Below is a small trained network, with its code and all its weights. Each question gives an input and a class and asks what happens when units are switched off, that is, made to give their printed mean instead of their output.

import numpy as np


def w(rows, s, z=0):
    codes = np.array(rows[::2]) - 128.0
    scale = np.full(codes.shape[1], s)
    scale[-1] = z or s
    return codes * scale


def norm(h):
    return h / np.sqrt((h * h).mean(-1, keepdims=True) + 1e-5)


def f(y):
    return y / 2 * (1 + np.tanh(0.7978845608 * (y + 0.044715 * y**3)))


def log_softmax(a):
    a = a - a.max(-1, keepdims=True)
    return a - np.log(np.exp(a).sum(-1, keepdims=True))


def net(x, mask):
    res = np.array(x, float).reshape(1, 7) / 4 @ E
    u = 0
    for l in range(4):
        y = f(norm(res) @ A[l][:, :-1].T + A[l][:, -1])
        res = res + np.where(mask[u : u + 5], y, B[l][:, -1]) @ B[l][:, :-1]
        u += 5
    return log_softmax(norm(res)[-1] @ U[:, :-1].T + U[:, -1])


A, B = {}, {}
E = w([
[152,119,187,152,165,93,93,136,120,143,143],'x0',
[113,135,119,140,98,119,163,131,146,136,162],'x1',
[164,209,207,205,41,252,80,108,63,162,117],'x2',
[136,143,43,183,105,65,138,254,52,227,33],'x3',
[25,193,52,244,162,110,32,96,66,57,164],'x4',
[145,134,108,126,125,134,138,108,125,107,99],'x5',
[129,126,136,151,126,122,134,133,143,143,148],'x6',
],0.007)
A[0] = w([
[140,179,181,133,129,181,248,174,98,146,103,4],'L0N0',
[88,109,94,121,216,136,254,149,84,136,91,174],'L0N1',
[148,184,175,139,32,168,95,95,47,192,110,163],'L0N2',
[111,103,88,177,112,66,144,207,67,218,29,220],'L0N3',
[85,205,60,172,193,98,101,189,128,133,119,43],'L0N4',
],0.0062,0.0032)
B[0] = w([
[182,163,125,90,216,139,117,191,92,2,134,152],'L0N0',
[140,84,192,83,112,142,70,138,94,57,193,176],'L0N1',
[183,236,165,180,119,153,138,163,204,153,164,223],'L0N2',
[77,89,188,151,91,109,244,190,160,93,12,255],'L0N3',
[118,127,87,154,65,82,66,29,158,95,148,174],'L0N4',
],0.0073,0.0079)
A[1] = w([
[199,227,173,114,80,241,61,60,134,150,176,81],'L1N0',
[91,163,97,211,106,91,105,138,122,109,69,76],'L1N1',
[56,148,53,151,141,78,164,112,43,132,52,34],'L1N2',
[225,97,162,2,142,117,188,93,210,209,112,121],'L1N3',
[94,23,102,86,118,44,152,114,134,185,69,252],'L1N4',
],0.0067,0.003)
B[1] = w([
[100,5,142,124,89,15,142,189,99,48,149,249],'L1N0',
[136,170,111,126,75,147,34,164,71,138,202,194],'L1N1',
[80,131,176,121,175,149,89,135,113,121,175,162],'L1N2',
[97,131,193,156,133,255,140,154,96,63,174,253],'L1N3',
[135,70,148,187,182,153,110,143,87,59,202,236],'L1N4',
],0.0089,0.0068)
A[2] = w([
[33,123,112,186,71,15,45,101,114,97,127,66],'L2N0',
[141,227,135,128,95,187,99,191,80,185,109,75],'L2N1',
[140,128,124,69,214,223,80,48,166,146,229,157],'L2N2',
[167,212,67,172,60,122,73,137,96,254,122,2],'L2N3',
[125,116,52,109,208,93,93,9,125,142,187,42],'L2N4',
],0.0077,0.0023)
B[2] = w([
[113,165,12,91,161,163,123,49,126,143,161,254],'L2N0',
[106,114,77,82,105,102,98,101,172,163,54,170],'L2N1',
[150,165,78,136,169,122,67,75,133,168,105,182],'L2N2',
[73,39,125,110,55,59,122,96,63,124,98,159],'L2N3',
[217,150,123,106,159,83,198,147,194,183,103,155],'L2N4',
],0.011,0.0086)
A[3] = w([
[228,207,166,127,79,166,172,163,184,216,2,4],'L3N0',
[103,129,48,99,146,38,96,76,163,145,136,82],'L3N1',
[142,214,108,208,148,219,88,98,79,28,194,125],'L3N2',
[172,32,205,115,134,98,199,162,140,91,126,105],'L3N3',
[89,236,103,132,89,71,40,48,140,183,57,241],'L3N4',
],0.0083,0.0013)
B[3] = w([
[206,176,79,86,224,156,113,29,184,191,136,192],'L3N0',
[139,151,149,86,137,192,142,109,181,157,116,210],'L3N1',
[76,90,124,178,205,78,103,104,78,138,168,255],'L3N2',
[134,170,103,108,30,92,127,153,133,179,42,247],'L3N3',
[165,104,255,124,70,127,191,251,123,106,54,215],'L3N4',
],0.012,0.009)
U = w([
[43,119,107,172,193,151,92,117,83,70,253,254],'0',
[107,109,175,154,11,133,156,222,106,77,105,93],'1',
[187,239,73,93,168,160,158,107,200,185,98,33],'2',
],0.011,0.00065)

Each question gives the input, the list of numbers given to net, and the class t.
The units are the neurons (one row each of A and B). Each row of codes is followed by its name. A weight is (code - 128) times the scale printed after its matrix; where a second scale follows, it is the last column's (A, B and U).
mask holds one flag per neuron, layer by layer. A switched-off neuron (its flag False) gives its mean, the last column of its row in B, instead of its output. The means were averaged over made-up inputs and are rounded, as every weight is.
A unit's drop is (log p(t) with every unit on - log p(t) with that unit switched off) / (log p(t) with every unit on - log p(t) with every unit switched off).
The circuit of an input: a set's keep is (log p(t) with only the set's units on - log p(t) with every unit switched off) / (log p(t) with every unit on - log p(t) with every unit switched off). Starting from the 12 units with the biggest drops (on a tie, the unit counted first), units are removed one at a time, each time the one whose removal leaves the highest keep (on an exact tie, the one counted first), for as long as the keep stays at least 0.8.
circuit, biggest first: the units of the circuit, biggest drop first
top k neurons: the k neurons with the biggest drops, biggest first
k most important neurons of layer l: the k neurons of layer l with the biggest drops, biggest first
drop when u is switched off: that unit's drop, to one decimal
input [3,5,3,-7,-1,8,-4], class 1: top 2 neurons => [L1N0 L3N3]
input [-5,5,2,-8,-1,2,7], class 1: circuit, biggest first => [L2N0]
input [4,-7,3,6,-2,-3,7], class 2: top 2 neurons => [L3N0 L0N3]
input [-5,4,-1,-6,-8,-4,-3], class 0: circuit, biggest first => [L1N3 L0N3]
input [6,1,1,1,8,-4,4], class 1: circuit, biggest first => [L3N4 L1N4]
input [4,4,0,8,4,-3,-3], class 0: 3 most important neurons of layer 0 => [L0N3 L0N2 L0N4]
input [8,7,5,1,5,2,4], class 1: 3 most important neurons of layer 1 => [L1N4 L1N3 L1N1]
input [-8,-8,0,0,-2,5,6], class 0: top 2 neurons => [L0N2 L1N0]
input [5,-7,-1,0,6,2,8], class 2: 2 most important neurons of layer 2 => [L2N4 L2N0]
input [6,6,2,-8,-2,1,-3], class 1: top 2 neurons => [L1N0 L2N0]
input [-7,7,-5,-5,-8,6,0], class 0: top 2 neurons => [L1N3 L0N3]
input [8,-4,-3,0,-1,2,2], class 0: top 2 neurons => [L1N0 L0N3]
input [-5,-2,0,-3,-4,4,8], class 0: top 2 neurons => [L1N3 L0N2]
input [0,-8,-6,2,-2,5,-3], class 1: top 2 neurons => [L2N0 L3N3]
input [-1,5,-1,0,6,1,-1], class 2: top 3 neurons => [L0N3 L1N3 L2N4]
input [8,-5,-2,-3,-8,-2,4], class 0: top 2 neurons => [L1N3 L0N3]
input [-5,-2,2,3,-6,4,2], class 2: top 2 neurons => [L3N0 L1N0]
input [5,4,-3,0,-4,-8,2], class 0: top 3 neurons => [L1N3 L0N3 L1N0]
input [0,3,4,8,-7,7,-6], class 2: drop when L3N0 is switched off => 0.6
input [3,0,-4,-2,-7,-1,-7], class 0: drop when L1N3 is switched off => 0.1
input [-2,8,6,3,-4,1,2], class 2: drop when L3N0 is switched off => 0.2
